B =
-1.44  -5.41  -3.23  -6.25
-4.82   0.89   6.58  -2.45
 1.52  -2.70  -5.72  -1.23
B[-3,0] = -1.44
B[-2,-2] = 6.58
B[2,0] = 1.52
B[1,-1] = -2.45
B[-1,3] = -1.23
B[-2,-4] = -4.82
B[0,3] = -6.25

M =
[[ 0.49  0.98  0.37  0.30 -1.34 -0.36  0.61 -0.70 -0.20 -0.63]
 [ 0.78 -0.65  0.86 -1.03  1.85  2.22  1.53  3.54  5.67  3.97]
 [ 1.75 -1.96  0.27 -0.98 -0.08  0.38  0.66 -0.25 -0.15 -0.20]
 [ 0.84 -1.37  0.31 -0.76  0.72  0.99  1.47  1.02  1.25  1.15]
 [ 1.19 -0.74  0.80 -0.75  0.50  1.15  0.76  0.90  1.79  0.72]
 [-1.53  4.31  0.43 -0.08 -2.33 -0.61  1.17 -1.66 -2.37 -0.71]]
Indices start at 0.
(0, 0) => 0.49
(4, 8) => 1.79
(4, 7) => 0.90
(5, 6) => 1.17
(1, 4) => 1.85
(5, 9) => -0.71
(3, 9) => 1.15
(3, 8) => 1.25
(0, 9) => -0.63
(3, 7) => 1.02
(4, 9) => 0.72
(2, 7) => -0.25
(0, 6) => 0.61
(5, 7) => -1.66
(1, 3) => -1.03
(2, 4) => -0.08
(2, 6) => 0.66
(3, 2) => 0.31
(0, 3) => 0.30
(0, 1) => 0.98
(1, 8) => 5.67
(4, 3) => -0.75
(5, 2) => 0.43
(2, 0) => 1.75
(1, 9) => 3.97
(4, 0) => 1.19
(1, 6) => 1.53
(4, 1) => -0.74
(2, 1) => -1.96
(4, 4) => 0.50
(2, 5) => 0.38
(0, 2) => 0.37

arr =
[ 3.21  5.09 -5.69  1.02  0.47 -3.54  1.04 -0.66 -4.47  4.26 -4.23  4.72
  3.03]
arr[0] -> 3.21
arr[2] -> -5.69
arr[11] -> 4.72
arr[12] -> 3.03
arr[10] -> -4.23
arr[1] -> 5.09

a = [0.39, 0.37, -1.39, -3.06, -4.73, 5.18, -6.89, -6.22]
a[0] => 0.39
a[1] => 0.37
a[5] => 5.18
a[4] => -4.73
a[2] => -1.39

W = [47  3 55 14 24 27 75 46 38  8 34  2]
W[0]	47
W[3]	14
W[4]	24
W[6]	75

data =
[-7.10  1.07  5.02 -5.54  2.19 -7.06 -5.44 -0.15 -0.23 -6.09  3.66 -5.06
 -5.53]
data[0] => -7.10
data[5] => -7.06
data[8] => -0.23
data[-3] => 3.66
data[1] => 1.07
data[4] => 2.19

X =
[[4 4 3 7 5 3 7 4 5 3 3 7]
 [3 3 7 4 5 1 3 2 3 2 3 5]
 [6 4 5 3 7 4 4 5 1 3 4 5]
 [5 5 2 6 4 8 5 5 5 7 4 3]]
X[0,0] = 4
X[0] = [4, 4, 3, 7, 5, 3, 7, 4, 5, 3, 3, 7]
X[:, 4] = [5, 5, 7, 4]
X[2,8] = 1
X[:, 9] = [3, 2, 3, 7]
X[:, 2] = [3, 7, 5, 2]
X[1,2] = 7
X[1] = [3, 3, 7, 4, 5, 1, 3, 2, 3, 2, 3, 5]
X[3,7] = 5
X[1,3] = 4
X[2] = [6, 4, 5, 3, 7, 4, 4, 5, 1, 3, 4, 5]
X[3,3] = 6
X[0,5] = 3
X[3,9] = 7
X[0,6] = 7

A = ((260.855, 80.734, 127.203, -161.011), (55.534, -121.776, 217.410, 76.948), (146.468, -66.973, 127.316, -186.493), (65.648, -181.355, 30.963, 179.358), (-66.174, 63.501, -29.517, 86.966), (102.837, 13.331, 29.851, 44.821), (0.948, 119.568, 186.407, 96.100), (195.551, 90.598, 147.783, -210.444), (131.519, 21.136, 126.386, -100.381), (-2.898, 63.781, 105.007, 11.895), (-27.506, 187.777, -139.326, -59.409), (-148.628, 121.969, -42.884, 133.166), (98.309, -120.596, 123.484, -143.055), (26.853, -56.068, 91.539, 78.826))
A[0,-4] -> 260.855
A[-7,3] -> -210.444
A[8,1] -> 21.136
A[-9] -> [102.837, 13.331, 29.851, 44.821]
A[-7,1] -> 90.598
A[7,-4] -> 195.551
A[:, 0] -> [260.855, 55.534, 146.468, 65.648, -66.174, 102.837, 0.948, 195.551, 131.519, -2.898, -27.506, -148.628, 98.309, 26.853]
A[13,2] -> 91.539
A[0,-3] -> 80.734
A[-14,-1] -> -161.011
A[-14] -> [260.855, 80.734, 127.203, -161.011]
A[11,-3] -> 121.969
A[-4,2] -> -139.326
A[-5] -> [-2.898, 63.781, 105.007, 11.895]
A[:, -2] -> [127.203, 217.410, 127.316, 30.963, -29.517, 29.851, 186.407, 147.783, 126.386, 105.007, -139.326, -42.884, 123.484, 91.539]
A[:, 3] -> [-161.011, 76.948, -186.493, 179.358, 86.966, 44.821, 96.100, -210.444, -100.381, 11.895, -59.409, 133.166, -143.055, 78.826]
A[0,-2] -> 127.203
A[-12,-4] -> 146.468
A[-13,-4] -> 55.534
A[7,-2] -> 147.783
A[5,0] -> 102.837
A[-12,2] -> 127.316
A[4,-2] -> -29.517
A[-9,-2] -> 29.851
A[-6,3] -> -100.381
A[6,2] -> 186.407
A[-1,-4] -> 26.853
A[-5,0] -> -2.898
A[-10,0] -> -66.174
A[:, -3] -> [80.734, -121.776, -66.973, -181.355, 63.501, 13.331, 119.568, 90.598, 21.136, 63.781, 187.777, 121.969, -120.596, -56.068]
A[6,1] -> 119.568
A[-4] -> [-27.506, 187.777, -139.326, -59.409]

x =
[[-4.84  1.07  1.24  2.59  0.57 -2.98]
 [ 0.92  2.29  1.08  2.36  1.08 -0.96]
 [-0.27  3.51  3.34  3.26  0.83 -2.91]
 [-3.60  0.58 -1.20  0.72  1.29  0.18]
 [-4.65 -1.26 -0.77 -1.59  0.80  0.53]
 [ 3.53 -0.54  1.49 -1.08 -1.08  1.68]
 [-6.71  2.48 -0.64  0.89  1.47  0.66]
 [-6.00  1.70  0.63  0.61  1.08 -0.59]
 [ 1.83  0.64  0.43  1.19  0.83 -0.43]
 [-4.48 -1.58 -0.74 -1.88  1.14  0.14]
 [-3.93 -0.98  0.21 -1.25  0.59 -0.17]
 [ 2.91 -1.15  2.16  0.26 -1.46 -0.61]
 [ 3.51  3.25  2.75  2.27 -0.04 -0.34]
 [-5.50 -0.18 -0.13  0.68  1.11 -1.60]]
Rows and columns are counted from 0.
(0, 0) = -4.84
(5, 3) = -1.08
(4, 0) = -4.65
(9, 1) = -1.58
(9, 0) = -4.48
(12, 2) = 2.75
(2, 3) = 3.26
(5, 2) = 1.49
(6, 3) = 0.89
(3, 5) = 0.18
(6, 2) = -0.64
(3, 0) = -3.60
(11, 3) = 0.26
(3, 3) = 0.72
(10, 5) = -0.17
(8, 0) = 1.83
(7, 0) = -6.00
(13, 1) = -0.18
(1, 1) = 2.29
(2, 5) = -2.91
(2, 2) = 3.34
(0, 3) = 2.59
(9, 5) = 0.14
(12, 1) = 3.25
(8, 1) = 0.64
(2, 0) = -0.27
(13, 5) = -1.60
(13, 3) = 0.68
(13, 2) = -0.13
(7, 3) = 0.61
(8, 4) = 0.83
(4, 1) = -1.26
